Below are the code and all the weights of a small trained network. Each question names an input and a target symbol and asks about switching units off, where a switched-off unit gives its printed mean instead of its output.

import numpy as np


def w(rows, s, z=0):
    codes = np.array(rows[::2]) - 128.0
    scale = np.full(codes.shape[1], s)
    scale[-1] = z or s
    return codes * scale


def norm(h):
    return h / np.sqrt((h * h).mean(-1, keepdims=True) + 1e-5)


def f(y):
    return y / 2 * (1 + np.tanh(0.7978845608 * (y + 0.044715 * y**3)))


def softmax(a):
    e = np.exp(a - a.max(-1, keepdims=True))
    return e / e.sum(-1, keepdims=True)


def log_softmax(a):
    a = a - a.max(-1, keepdims=True)
    return a - np.log(np.exp(a).sum(-1, keepdims=True))


def net(x, mask):
    ids = ['αδζθλξπσφ'.index(c) for c in x.split()]
    T = len(ids)
    res = E[ids] + P[:T]
    u = 0
    for l in range(3):
        q, k, v = (norm(res) @ M[l].T for M in (Q, K, V))
        z = softmax(np.where(np.tri(T) > 0, q @ k.T / 3**0.5, -1e9)) @ v
        res = res + np.where(mask[u], z, O[l][:, -1]) @ O[l][:, :-1]
        u += 1
        y = f(norm(res) @ A[l][:, :-1].T + A[l][:, -1])
        res = res + np.where(mask[u : u + 4], y, B[l][:, -1]) @ B[l][:, :-1]
        u += 4
    return log_softmax(norm(res)[-1] @ U[:, :-1].T + U[:, -1])


Q, K, V, O, A, B = {}, {}, {}, {}, {}, {}
E = w([
[176,120,139,201,126,110,77,185,55,188],'α',
[185,60,161,160,127,128,123,116,66,54],'δ',
[171,33,205,148,121,150,119,162,157,88],'ζ',
[125,203,212,160,77,141,179,16,193,88],'θ',
[128,54,158,162,100,79,112,186,151,67],'λ',
[253,105,29,67,132,207,144,127,139,111],'ξ',
[125,90,87,250,110,201,69,46,206,91],'π',
[96,61,144,127,152,118,96,189,129,85],'σ',
[196,57,177,208,67,62,136,135,152,55],'φ',
],0.015)
P = w([
[247,80,202,82,214,48,56,117,174,107],'0',
[149,45,164,159,211,113,200,134,91,117],'1',
[119,75,160,68,117,78,75,120,81,77],'2',
[138,68,153,169,191,131,200,119,73,128],'3',
[140,123,144,97,116,73,81,133,89,85],'4',
[137,83,150,169,165,145,203,117,88,125],'5',
[135,155,140,114,109,89,76,138,87,93],'6',
[141,104,149,168,142,164,199,128,97,133],'7',
[143,166,133,122,97,100,76,153,124,102],'8',
[128,112,142,151,132,185,196,127,109,131],'9',
[142,174,127,121,84,126,73,164,142,111],'10',
[124,129,142,163,114,200,196,128,120,136],'11',
[157,188,124,127,82,127,72,162,162,123],'12',
],0.014)
Q[0] = w([
[144,56,127,158,98,191,234,112,83,184],'L0H0',
[64,137,144,61,85,77,95,115,120,148],'L0H0',
[170,100,190,200,128,193,254,172,78,139],'L0H0',
],0.0091)
K[0] = w([
[75,205,44,145,90,199,131,129,234,22],'L0H0',
[123,49,251,181,209,15,119,164,110,93],'L0H0',
[102,241,78,127,59,254,172,93,180,162],'L0H0',
],0.0061)
V[0] = w([
[112,189,254,133,115,130,159,138,127,99],'L0H0',
[93,119,158,190,139,163,86,94,172,90],'L0H0',
[125,113,143,180,147,124,78,103,113,171],'L0H0',
],0.0081)
O[0] = w([
[96,151,212,74,158,101,137,49,92,114,76],'L0H0',
[80,81,127,226,126,105,112,94,136,119,149],'L0H0',
[97,162,158,73,134,122,118,109,252,100,250],'L0H0',
],0.012,0.0023)
A[0] = w([
[193,67,144,207,139,130,155,149,52,195,144],'L0N0',
[168,140,89,60,185,254,162,70,216,75,66],'L0N1',
[98,69,58,78,55,85,62,117,72,29,3],'L0N2',
[152,223,149,118,18,95,73,82,157,136,18],'L0N3',
],0.0055,0.0027)
B[0] = w([
[123,54,231,61,99,149,134,138,254,87,252],'L0N0',
[157,80,141,165,225,119,158,28,33,26,173],'L0N1',
[174,154,154,86,73,154,68,85,143,33,140],'L0N2',
[213,152,84,113,146,237,103,176,86,122,176],'L0N3',
],0.0076,0.0045)
Q[1] = w([
[94,87,144,149,185,123,106,148,136,135],'L1H0',
[255,62,128,96,155,197,166,92,48,85],'L1H0',
[90,180,208,92,114,231,90,123,77,224],'L1H0',
],0.0063)
K[1] = w([
[56,57,144,108,140,234,145,199,130,102],'L1H0',
[254,127,116,136,114,168,189,36,124,173],'L1H0',
[125,182,151,98,134,144,100,127,143,190],'L1H0',
],0.0084)
V[1] = w([
[102,102,64,89,48,165,172,8,126,25],'L1H0',
[212,132,15,183,129,175,40,95,69,93],'L1H0',
[206,134,156,185,248,144,51,14,121,253],'L1H0',
],0.0041)
O[1] = w([
[119,93,193,131,105,200,165,187,180,69,94],'L1H0',
[11,120,179,26,109,57,135,43,133,166,254],'L1H0',
[31,85,136,2,71,135,102,96,162,198,212],'L1H0',
],0.0089,0.0018)
A[1] = w([
[104,107,128,152,110,137,208,134,142,154,252],'L1N0',
[144,101,142,119,102,145,107,160,158,78,165],'L1N1',
[144,180,5,62,99,121,74,145,64,176,10],'L1N2',
[97,109,156,103,105,120,89,189,137,155,102],'L1N3',
],0.013,0.0032)
B[1] = w([
[46,96,70,154,161,92,178,141,155,130,191],'L1N0',
[190,189,129,111,52,147,79,140,78,149,254],'L1N1',
[245,117,99,237,238,194,117,185,75,235,203],'L1N2',
[137,106,78,33,105,128,156,58,119,64,191],'L1N3',
],0.012,0.0089)
Q[2] = w([
[128,105,118,41,111,68,136,117,33,155],'L2H0',
[158,71,72,167,88,184,177,146,130,40],'L2H0',
[166,157,235,80,143,118,247,148,96,143],'L2H0',
],0.011)
K[2] = w([
[140,170,166,70,108,109,95,224,130,144],'L2H0',
[104,113,57,146,71,247,163,151,145,102],'L2H0',
[150,111,167,59,108,126,195,75,50,137],'L2H0',
],0.011)
V[2] = w([
[197,156,112,94,111,48,67,154,145,133],'L2H0',
[170,98,112,168,118,177,2,128,120,80],'L2H0',
[191,186,61,113,127,118,112,134,98,127],'L2H0',
],0.0071)
O[2] = w([
[98,184,186,146,86,138,188,32,149,44,191],'L2H0',
[67,209,161,71,149,1,90,110,242,118,252],'L2H0',
[28,69,193,90,101,91,172,121,185,78,160],'L2H0',
],0.0093,0.0045)
A[2] = w([
[147,83,138,97,125,122,248,214,146,93,101],'L2N0',
[208,170,132,106,109,150,82,138,102,106,3],'L2N1',
[175,168,147,92,136,107,85,34,134,84,70],'L2N2',
[53,120,191,170,170,119,211,100,13,151,54],'L2N3',
],0.013,0.0058)
B[2] = w([
[90,160,66,80,140,170,144,92,60,177,200],'L2N0',
[48,150,140,247,151,115,105,130,101,200,201],'L2N1',
[105,103,99,81,64,56,109,126,113,115,248],'L2N2',
[43,163,225,111,198,113,216,97,111,154,183],'L2N3',
],0.014,0.011)
U = w([
[167,126,193,33,107,131,82,81,163,80,238],'α',
[28,167,101,160,107,41,104,95,3,168,1],'δ',
[216,203,221,102,138,195,84,140,122,187,192],'ζ',
[45,120,209,121,184,115,203,105,105,143,146],'θ',
[114,173,104,120,169,80,179,137,78,79,71],'λ',
[91,107,78,61,112,185,184,90,83,153,141],'ξ',
[71,33,106,173,136,111,165,147,164,108,146],'π',
[80,160,123,84,209,101,125,173,92,80,90],'σ',
[181,125,121,171,106,92,218,29,77,103,63],'φ',
],0.0078,0.0075)

Each question gives the input, a string of symbols that net reads in full, and the target symbol t.
The units are the heads (3 rows each of Q, K, V and O) and the neurons (one row each of A and B). Each row of codes is followed by its name. A weight is (code - 128) times the scale printed after its matrix; where a second scale follows, it is the last column's (O, A, B and U).
mask holds one flag per unit, layer by layer, with each layer's heads first. A switched-off unit (its flag False) gives its mean, the last column of its rows in O or B, instead of its output. The means were averaged over made-up inputs and are rounded, as every weight is.
A unit's drop is (log p(t) with every unit on - log p(t) with that unit switched off) / (log p(t) with every unit on - log p(t) with every unit switched off).
The circuit of an input: a set's keep is (log p(t) with only the set's units on - log p(t) with every unit switched off) / (log p(t) with every unit on - log p(t) with every unit switched off). Starting from the 12 units with the biggest drops (on a tie, the unit counted first), units are removed one at a time, each time the one whose removal leaves the highest keep (on an exact tie, the one counted first), for as long as the keep stays at least 0.8.
circuit, biggest first: the units of the circuit, biggest drop first
unit that matters most: the unit with the biggest drop
top k neurons: the k neurons with the biggest drops, biggest first
k most important neurons of layer l: the k neurons of layer l with the biggest drops, biggest first
drop of u: that unit's drop, to one decimal
input ξ α α α α ξ ζ, target α: unit that matters most => L2H0
input α α λ λ, target λ: 2 most important neurons of layer 2 => L2N1, L2N0
input ζ α π π θ δ θ ξ θ, target ζ: circuit, biggest first => L1H0, L2H0
input φ λ λ ζ, target ζ: circuit, biggest first => L1H0, L2N2, L1N1
input θ α θ ξ σ, target α: circuit, biggest first => L0N2, L2N0
input ζ α δ φ, target φ: 3 most important neurons of layer 0 => L0N0, L0N2, L0N3
input α σ φ α α δ, target δ: 2 most important neurons of layer 2 => L2N3, L2N0
input σ α φ α ξ π, target π: top 2 neurons => L1N0, L2N0
input α φ λ α ζ φ, target φ: top 3 neurons => L1N0, L2N1, L2N2
input ζ α φ α θ α α ξ α π α ξ θ, target δ: top 2 neurons => L2N1, L2N2
input θ α α λ α ξ φ, target α: top 2 neurons => L1N2, L2N0
input α α α ξ π, target α: circuit, biggest first => L2H0, L2N1
input ζ ζ α α ξ α φ, target α: top 3 neurons => L1N2, L2N0, L0N1
input θ λ ζ θ ξ φ, target ξ: top 2 neurons => L2N0, L1N0
input δ ξ φ α α α ξ θ α φ, target θ: most important neuron of layer 1 => L1N3
input ξ θ ξ δ α δ, target ξ: circuit, biggest first => L0N0, L2N0, L0H0
input λ φ θ α ξ, target α: 2 most important neurons of layer 2 => L2N0, L2N3
input ξ φ α α π α ξ δ θ ζ θ α θ, target ζ: 2 most important neurons of layer 1 => L1N3, L1N0
input α ξ θ ξ α α ξ, target ζ: top 2 neurons => L1N2, L0N0
input σ α α δ δ π λ ζ, target π: circuit, biggest first => L0H0
input α α ξ ζ ξ α ξ α π ξ ζ λ, target ξ: 2 most important neurons of layer 2 => L2N0, L2N1
input α α φ π π θ α δ α α θ, target δ: top 4 neurons => L2N1, L1N2, L0N0, L2N2
input α φ α δ ζ φ θ, target α: top 2 neurons => L0N0, L1N2
input δ ξ α π φ α ξ, target δ: 3 most important neurons of layer 0 => L0N1, L0N0, L0N3
input ξ φ α α ξ π ξ α λ φ, target ξ: top 2 neurons => L1N0, L2N0
input π ζ α α ζ ζ α α, target π: drop of L0H0 => 0.9
input δ α α π ξ δ α ξ θ, target α: unit that matters most => L0H0
input α π α θ φ π, target π: drop of L1N0 => 0.1
